Below is a small trained network, with its code and all its weights. Each question gives an input and a class and asks what happens when units are switched off, that is, made to give their printed mean instead of their output.

import numpy as np


def w(rows, s, z=0):
    codes = np.array(rows[::2]) - 128.0
    scale = np.full(codes.shape[1], s)
    scale[-1] = z or s
    return codes * scale


def f(y):
    return np.maximum(y, 0)


def log_softmax(a):
    a = a - a.max(-1, keepdims=True)
    return a - np.log(np.exp(a).sum(-1, keepdims=True))


def net(x, mask):
    res = np.array(x, float).reshape(1, 4) / 4 @ E
    y = f(res @ A[0][:, :-1].T + A[0][:, -1])
    res = res + np.where(mask, y, B[0][:, -1]) @ B[0][:, :-1]
    return log_softmax(res[-1] @ U[:, :-1].T + U[:, -1])


A, B = {}, {}
E = w([
[124,128,132,123,126,132],'x0',
[198,70,107,110,39,157],'x1',
[179,142,226,162,124,167],'x2',
[86,108,105,183,119,251],'x3',
],0.013)
A[0] = w([
[117,126,181,133,186,53,153],'N1',
[177,128,208,138,136,89,113],'N2',
[119,118,43,87,153,129,248],'N3',
[184,129,251,191,142,145,173],'N4',
[171,157,208,103,130,86,169],'N5',
[86,124,119,129,166,111,180],'N6',
[189,94,162,103,86,157,75],'N7',
[111,109,181,165,76,113,95],'N8',
[87,102,151,181,199,207,157],'N9',
[139,127,155,152,169,184,80],'N10',
[145,89,153,96,104,65,209],'N11',
[226,138,181,152,68,162,100],'N12',
[45,137,80,100,154,106,211],'N13',
[83,124,76,215,128,246,135],'N14',
[58,119,30,151,108,166,109],'N15',
[87,163,141,184,180,125,187],'N16',
[171,110,63,73,81,87,187],'N17',
[208,89,70,72,24,174,173],'N18',
[88,128,103,50,123,34,249],'N19',
[152,134,141,148,151,159,97],'N20',
[196,122,128,108,79,156,101],'N21',
[61,150,165,146,191,110,253],'N22',
],0.012,0.0045)
B[0] = w([
[237,158,155,101,155,120,188],'N1',
[133,106,129,35,92,156,177],'N2',
[115,140,7,144,175,189,195],'N3',
[156,161,252,45,66,90,220],'N4',
[124,126,114,11,103,143,189],'N5',
[100,128,131,127,186,160,168],'N6',
[79,54,157,145,178,80,181],'N7',
[119,121,160,144,146,106,150],'N8',
[83,189,146,172,78,150,213],'N9',
[132,160,161,180,92,103,168],'N10',
[86,128,82,78,118,78,185],'N11',
[67,69,184,141,200,58,204],'N12',
[91,114,103,137,240,166,197],'N13',
[135,84,199,217,109,230,251],'N14',
[134,73,100,85,85,244,202],'N15',
[79,197,127,122,90,174,189],'N16',
[116,118,46,111,47,79,200],'N17',
[243,45,103,187,66,97,243],'N18',
[166,198,77,185,193,57,217],'N19',
[135,139,159,152,119,110,151],'N20',
[82,53,146,146,157,95,181],'N21',
[171,225,181,82,170,168,206],'N22',
],0.023,0.017)
U = w([
[168,161,78,102,220,97,212],'0',
[159,115,22,176,69,35,159],'1',
[129,110,118,151,170,236,135],'2',
[212,2,88,126,88,207,93],'3',
[230,127,167,33,147,139,157],'4',
[139,37,118,45,119,66,54],'5',
[103,172,191,151,60,148,168],'6',
[163,43,203,178,113,132,2],'7',
],0.009,0.0019)

Each question gives the input, the list of numbers given to net, and the class t.
The units are the neurons (one row each of A and B). Each row of codes is followed by its name. A weight is (code - 128) times the scale printed after its matrix; where a second scale follows, it is the last column's (A, B and U).
mask holds one flag per neuron, in row order. A switched-off neuron (its flag False) gives its mean, the last column of its row in B, instead of its output. The means were averaged over made-up inputs and are rounded, as every weight is.
A unit's drop is (log p(t) with every unit on - log p(t) with that unit switched off) / (log p(t) with every unit on - log p(t) with every unit switched off).
The circuit of an input: a set's keep is (log p(t) with only the set's units on - log p(t) with every unit switched off) / (log p(t) with every unit on - log p(t) with every unit switched off). Starting from the 12 units with the biggest drops (on a tie, the unit counted first), units are removed one at a time, each time the one whose removal leaves the highest keep (on an exact tie, the one counted first), for as long as the keep stays at least 0.8.
circuit, biggest first: the units of the circuit, biggest drop first
top k neurons: the k neurons with the biggest drops, biggest first
drop when u is switched off: that unit's drop, to one decimal
input [-1,0,-4,3], class 2: circuit, biggest first	(N18)
input [-1,-2,0,-1], class 0: top 2 neurons	(N14, N4)
input [2,-8,8,1], class 6: top 4 neurons	(N9, N16, N10, N18)
input [-6,-1,0,8], class 2: top 3 neurons	(N4, N15, N14)
input [-6,1,6,8], class 7: top 2 neurons	(N14, N12)
input [6,-2,0,-1], class 0: top 2 neurons	(N14, N4)
input [1,0,6,8], class 6: top 3 neurons	(N9, N18, N4)
input [8,1,6,-5], class 5: top 2 neurons	(N22, N12)
input [-8,5,1,2], class 7: top 3 neurons	(N12, N15, N3)
input [-4,5,7,1], class 7: drop when N18 is switched off	0.1
input [-4,-2,-2,0], class 0: drop when N14 is switched off	1.1
input [8,0,-1,-7], class 0: top 2 neurons	(N18, N19)
input [8,4,2,0], class 5: drop when N14 is switched off	0.8
input [4,-1,4,0], class 4: circuit, biggest first	(N14)
input [6,8,1,-5], class 5: drop when N12 is switched off	0.2
